Here is a tiny trained network, its code and every weight. The questions are about switching its units off for an input and a target symbol, where a switched-off unit gives its printed mean instead of its output.

import numpy as np


def w(rows, s, z=0):
    codes = np.array(rows[::2]) - 128.0
    scale = np.full(codes.shape[1], s)
    scale[-1] = z or s
    return codes * scale


def f(y):
    return y / 2 * (1 + np.tanh(0.7978845608 * (y + 0.044715 * y**3)))


def softmax(a):
    e = np.exp(a - a.max(-1, keepdims=True))
    return e / e.sum(-1, keepdims=True)


def log_softmax(a):
    a = a - a.max(-1, keepdims=True)
    return a - np.log(np.exp(a).sum(-1, keepdims=True))


def net(x, mask):
    ids = ['αγδζλξφ'.index(c) for c in x.split()]
    T = len(ids)
    res = E[ids] + P[:T]
    q, k, v = (res @ M[0].T for M in (Q, K, V))
    z = softmax(np.where(np.tri(T) > 0, q @ k.T / 4**0.5, -1e9)) @ v
    res = res + np.where(mask[0], z, O[0][:, -1]) @ O[0][:, :-1]
    y = f(res @ A[0][:, :-1].T + A[0][:, -1])
    res = res + np.where(mask[1:17], y, B[0][:, -1]) @ B[0][:, :-1]
    return log_softmax(res[-1] @ U[:, :-1].T + U[:, -1])


Q, K, V, O, A, B = {}, {}, {}, {}, {}, {}
E = w([
[189,126,194,153,180,184,96,86,140],'α',
[58,68,126,160,161,6,139,176,76],'γ',
[134,99,82,156,52,132,80,162,147],'δ',
[197,145,177,149,92,105,113,209,175],'ζ',
[77,118,156,105,87,134,63,100,119],'λ',
[152,79,172,150,38,118,131,136,93],'ξ',
[73,156,29,106,146,132,88,162,173],'φ',
],0.014)
P = w([
[103,39,44,220,134,215,70,146,67],'0',
[115,135,120,188,193,40,98,222,212],'1',
[161,118,167,19,65,158,79,54,135],'2',
[95,180,94,193,106,187,204,100,80],'3',
[131,141,112,194,203,27,91,227,249],'4',
[165,119,177,11,72,113,89,50,139],'5',
[90,205,93,191,99,158,225,88,76],'6',
[132,137,108,195,203,26,88,238,255],'7',
[164,111,173,5,68,78,93,41,149],'8',
[78,238,95,185,92,153,240,81,81],'9',
[135,130,110,212,206,35,84,227,249],'10',
],0.0085)
Q[0] = w([
[15,61,134,180,116,48,104,130,117],'head 0',
[116,86,167,251,220,114,91,145,251],'head 0',
[145,151,36,203,163,130,71,191,224],'head 0',
[207,55,132,79,213,56,8,133,254],'head 0',
],0.0085)
K[0] = w([
[1,55,87,157,78,112,101,119,77],'head 0',
[148,20,108,194,143,250,52,170,23],'head 0',
[117,134,57,202,178,183,79,219,104],'head 0',
[167,22,130,86,183,139,22,170,135],'head 0',
],0.0087)
V[0] = w([
[110,159,83,126,162,71,121,185,173],'head 0',
[108,134,137,94,190,138,113,99,141],'head 0',
[168,145,112,124,125,143,84,128,245],'head 0',
[41,127,108,54,78,142,76,90,139],'head 0',
],0.011)
O[0] = w([
[93,212,136,101,114,179,109,185,118,26],'head 0',
[80,76,128,74,121,179,2,152,101,4],'head 0',
[135,212,145,124,128,103,39,90,147,188],'head 0',
[15,91,184,118,84,111,113,84,187,137],'head 0',
],0.0096,0.0027)
A[0] = w([
[148,115,178,118,95,75,101,185,158,123],'neuron 0',
[83,71,102,129,194,59,115,148,108,242],'neuron 1',
[104,2,129,143,103,131,139,77,171,67],'neuron 2',
[56,162,154,122,112,154,76,150,135,141],'neuron 3',
[166,119,123,76,114,91,102,211,165,227],'neuron 4',
[132,154,135,15,146,148,83,91,106,101],'neuron 5',
[131,131,112,178,59,210,110,117,48,87],'neuron 6',
[152,147,96,142,183,152,150,201,87,194],'neuron 7',
[149,162,210,90,67,159,156,101,137,105],'neuron 8',
[108,175,73,158,132,205,182,88,95,108],'neuron 9',
[103,146,108,215,139,140,141,219,156,207],'neuron 10',
[164,117,159,154,75,63,122,148,122,184],'neuron 11',
[168,62,109,78,57,169,132,101,133,143],'neuron 12',
[164,98,75,178,140,104,200,109,111,55],'neuron 13',
[183,113,208,79,152,161,112,114,166,246],'neuron 14',
[98,137,167,184,138,63,198,135,137,251],'neuron 15',
],0.0085,0.0019)
B[0] = w([
[77,95,110,107,198,175,129,69,102,193],'neuron 0',
[159,140,124,199,122,170,210,69,108,195],'neuron 1',
[128,201,144,69,121,166,192,99,103,226],'neuron 2',
[144,133,100,28,183,178,167,128,143,195],'neuron 3',
[116,90,108,254,138,210,195,91,123,200],'neuron 4',
[165,24,75,137,72,127,165,200,232,180],'neuron 5',
[129,38,37,149,67,84,84,84,203,153],'neuron 6',
[157,189,205,105,97,133,155,158,51,197],'neuron 7',
[174,104,101,160,250,167,83,123,61,166],'neuron 8',
[46,37,65,165,176,148,61,117,113,167],'neuron 9',
[86,145,178,69,123,62,73,180,72,254],'neuron 10',
[123,194,91,101,190,136,112,76,97,211],'neuron 11',
[129,188,158,67,105,65,86,188,70,164],'neuron 12',
[139,95,88,25,223,124,98,196,143,234],'neuron 13',
[99,48,147,177,109,89,128,137,106,202],'neuron 14',
[132,132,86,123,47,79,135,125,192,250],'neuron 15',
],0.0063,0.0073)
U = w([
[128,124,92,192,199,204,126,82,84,168],'α',
[93,103,185,140,99,146,156,212,115,113],'γ',
[100,112,143,159,23,2,43,151,171,179],'δ',
[146,239,166,87,112,92,88,125,73,151],'ζ',
[91,129,152,184,55,199,203,99,142,189],'λ',
[168,133,92,74,135,152,170,141,198,1],'ξ',
[34,150,151,80,202,119,64,134,107,79],'φ',
],0.0067,0.0031)

Each question gives the input, a string of symbols that net reads in full, and the target symbol t.
The units are the heads (4 rows each of Q, K, V and O) and the neurons (one row each of A and B). Each row of codes is followed by its name. A weight is (code - 128) times the scale printed after its matrix; where a second scale follows, it is the last column's (O, A, B and U).
mask holds one flag per unit, heads first, then neurons. A switched-off unit (its flag False) gives its mean, the last column of its rows in O or B, instead of its output. The means were averaged over made-up inputs and are rounded, as every weight is.
A unit's drop is (log p(t) with every unit on - log p(t) with that unit switched off) / (log p(t) with every unit on - log p(t) with every unit switched off).
The circuit of an input: a set's keep is (log p(t) with only the set's units on - log p(t) with every unit switched off) / (log p(t) with every unit on - log p(t) with every unit switched off). Starting from the 12 units with the biggest drops (on a tie, the unit counted first), units are removed one at a time, each time the one whose removal leaves the highest keep (on an exact tie, the one counted first), for as long as the keep stays at least 0.8.
circuit, biggest first: the units of the circuit, biggest drop first
top k neurons: the k neurons with the biggest drops, biggest first
drop of u: that unit's drop, to one decimal
input γ φ λ α ξ φ λ α δ ξ λ, target γ: circuit, biggest first -> (head 0)
input φ α φ, target ξ: circuit, biggest first -> (neuron 5; head 0; neuron 3)
input ζ ξ γ δ α φ λ ζ, target ζ: top 3 neurons -> (neuron 10; neuron 7; neuron 11)
input δ δ ξ λ γ ξ α δ φ, target ξ: circuit, biggest first -> (head 0; neuron 5; neuron 3)
input ζ α λ ζ δ, target ζ: circuit, biggest first -> (head 0; neuron 7)
input δ φ ξ, target ζ: circuit, biggest first -> (neuron 12; neuron 2; head 0; neuron 11)
input δ φ δ, target ξ: top 3 neurons -> (neuron 3; neuron 5; neuron 10)
input α ξ δ α α ξ λ φ, target α: top 3 neurons -> (neuron 4; neuron 1; neuron 15)
input γ α ζ, target α: top 2 neurons -> (neuron 4; neuron 8)
input ξ α α λ α δ α λ δ λ δ, target ξ: circuit, biggest first -> (head 0; neuron 13)
input ξ α δ γ δ γ δ ζ, target ξ: top 2 neurons -> (neuron 13; neuron 15)
input λ δ ξ λ γ δ φ φ α, target δ: circuit, biggest first -> (head 0; neuron 14)
input φ ζ δ δ γ α ξ, target ξ: top 2 neurons -> (neuron 13; neuron 15)
input α γ λ, target φ: top 3 neurons -> (neuron 8; neuron 12; neuron 3)
input γ φ δ δ α λ α ζ, target γ: top neuron -> (neuron 10)
input δ γ ζ δ δ α φ φ, target δ: top 3 neurons -> (neuron 10; neuron 15; neuron 2)
input ζ α α α δ δ α φ α δ δ, target ζ: top 2 neurons -> (neuron 10; neuron 7)
input φ ζ α δ δ ξ δ λ, target φ: top 3 neurons -> (neuron 3; neuron 0; neuron 15)
input φ ξ φ δ α γ ξ λ λ λ ζ, target φ: top 3 neurons -> (neuron 0; neuron 10; neuron 3)
input δ φ ζ α δ δ ζ φ φ γ, target γ: top neuron -> (neuron 7)
input ξ λ λ φ λ, target ξ: drop of neuron 15 -> 0.1
input λ α ζ α φ γ ζ γ φ α δ, target λ: drop of neuron 2 -> 0.3
input λ α α α ζ δ λ γ ζ δ, target δ: drop of neuron 3 -> 0.1
input α ξ δ α δ, target α: drop of neuron 7 -> 0.0
